[[-29  25 -74 -34  32]
 [ 26  18  38  31 -27]
 [-19  16 -49 -23  21]] out 25

[[-26  27  35  86 -16  61   0]
 [ -8 -13  -6  25   6  13  -8]
 [ -4  34  47  20 -30  34   4]] out 27

[[ 33 -21   6 -40   1 -53  36]
 [-62  84 -11  54  10   6  55]
 [ 24   0  48 -91 -22  37 -21]] out -21

[[  6  -5  -3 -27 -35 -48]
 [ 13  11  -8  28  -9 -82]
 [ 14  -1  79   8 -11 -36]] out -5

[[-37 -29 -65 -10  -3 -48 -31]
 [-59  11 -44  85  59   6 -34]
 [  6 -71  31  53 -70  12  36]] out -29

[[-70 -33  71  33  83  61 -57]
 [ -2 -53  13  62   4  14 -14]
 [ -2 -67  19  73   2  18 -18]] out -33

[[ 27  -4  34 -24 -47]
 [-75 -67  51  -7   6]
 [ 54 -47  11 -15  85]] out -4

[[  2 -15  11  35  10  13]
 [-32  15  22  -5  37  71]
 [-20   8  14   2  23  45]] out -15
---
[[-12  12  18  31  31 -24]
 [  0 -34  -3 -90 -46  41]
 [-32  60  32  75  56 -50]] value 18

[[-71 -33  86 -14  39]
 [ 71 -12  25 -70 -69]
 [  9  -4 -14  10  15]] value 86

[[-21   4 -37 -67  59]
 [-23 -15 -25 -21  19]
 [-16   5 -27 -46  37]] value -37

[[ 28 -46  51  32]
 [  5 -16 -38  72]
 [ 13  -6  13  23]] value 51

[[-59  15   8  66 -21 -16  52]
 [-11 -22   8  26  51 -27  -5]
 [ 22   1  78  19   4 -19 -19]] value 8

[[-51  33 -19   4  85  11]
 [-28  -3  23 -11  71   0]
 [-46  14 -48  12  71   9]] value -19

[[ -2  42  35  38 -18]
 [-71  22 -30 -35 -73]
 [  7  32  37 -21 -20]] value 35
---
Q:
[[-27  12 -27 -19   0]
 [-16  26 -34 -61 -75]
 [-24  15 -15  28  21]]
A: -15

Q:
[[-26   2  19  33  31  -4]
 [ 46 -17 -36 -74 -62 -16]
 [-36  -2  14  32  28 -10]]
A: 14

Q:
[[ -2   6  79   2  -4   1]
 [ -7   5 -21  -7   5   0]
 [-21   8  10  27  -1  -3]]
A: 10

Q:
[[ 11 -13 -18  53 -37 -17  21]
 [ -4 -14 -31  41 -49  -9  19]
 [ 58 -25  35  71  32  23  -6]]
A: 35

Q:
[[-41  42 -25  38  55  22  46]
 [-13  11 -29  13 -58   3 -52]
 [ 31 -31  12 -26 -68 -23 -60]]
A: 12

Q:
[[-66 -60 -40  52]
 [-40  48  54  11]
 [ 68   9 -48  52]]
A: -48

Q:
[[ 15  60   1 -31]
 [  1  49  55 -10]
 [ 40   7 -87 -47]]
A: -87

Q:
[[-72 -23   0 -37 -58 -23]
 [ -8 -17  -2 -47 -15 -29]
 [ -8 -49 -37   1 -46 -31]]
A: -37
---
[[53 51 42 67 35 55 93]
 [58 75 80 21 60 25  9]] → 93

[[-309  873 -875 -919 -207]
 [ 301  315 -325  502   68]
 [-341 -477 -913 -493  947]] → 68

[[ 83 101 206 136]
 [ 54  75  66  99]
 [125 164 182 121]] → 99

[[2 2 2 7 3 2 3]
 [3 2 2 6 3 1 2]
 [6 7 6 1 5 7 6]] → 2

[[4869 5626 5448 5976 7510 7157 7861]
 [4182 6617 3497 6997 2644 6330 3146]] → 7861

[[ 221 -345 -234 -412 -219]
 [-415 -752 -709 -155 -219]
 [   9  -74  717 -155 -744]] → -219

[[6787 5363 4381 5467 2465 2234 3581]
 [6762 3481 4150 6139 2462 2918 3753]
 [6597 7904 6843 6616 5689 5393 3168]] → 3753

[[ 42  23  42  -8 -22   3]
 [ -2  30 -11 -48 -19 -37]] → 3
---
[[ 80  15  20  17 -16 -21]
 [-33  -4  18  70   8  -4]
 [ 72 -10  59 -20 -49 -38]] ==> 59

[[-19 -70 -11  21 -23]
 [-15 -10  36   6   7]
 [ 54 -25   0  39 -27]] ==> 0

[[  9   9   7 -12  -8   4]
 [ 29  -1 -49  16  -2  -3]
 [ 76  19   8 -79  -7  25]] ==> 8

[[-44   7 -81  -7   9  -5]
 [ 23  38  11   6  -1   0]
 [-15  -9  32 -27   3  -2]] ==> 32

[[-90  31  12 -31  34]
 [ 54  -6  -7  23 -21]
 [ 44  -6  16  21 -11]] ==> 16

[[-13   3 -63  17  28  16 -23]
 [ 82 -85  16  29 -62 -16  21]
 [-52  53  18 -61  37 -24  35]] ==> 18
---
-0.138  -0.021   0.110  -0.152
-0.138  -0.034   0.011  -0.152
-> 0.110, 0.011

 -3.3   -7.5    4.3   13.0    5.8  -13.2    1.9 -> 13.0, 5.8

 2.210  -1.496  -0.129  -1.091  -1.472  -1.305
 1.321  -1.274  -0.783  -0.325  -1.086  -0.096
-> 2.210, 1.321

-12.45   17.49   -6.07    0.36 -> 17.49, 0.36

  0.4   18.5  -12.3   12.9   -8.9 -> 18.5, 12.9

-1.087  -0.941  -0.898   0.444   1.198   0.731   1.092 -> 1.198, 1.092
---
[ 18  70  14  62 -10  -1 -27] yields 14

[[ -3   0  22  26]
 [  7  66  61 -48]] yields 22

[54 28 85 48] yields 85

[ 29 -17  32 -90   5  48  25] yields 32

[-66 -34  44  82  18] yields 44

[[ 67  -2   6  -7  -3  32 -13]
 [  0   7  -4   5  10 -17  39]] yields 6

[-16   6  85  26 -10] yields 85

[[-14  41  44  34 -38  24 -46]
 [ 17  82  55  34 -13 -53  -9]] yields 44
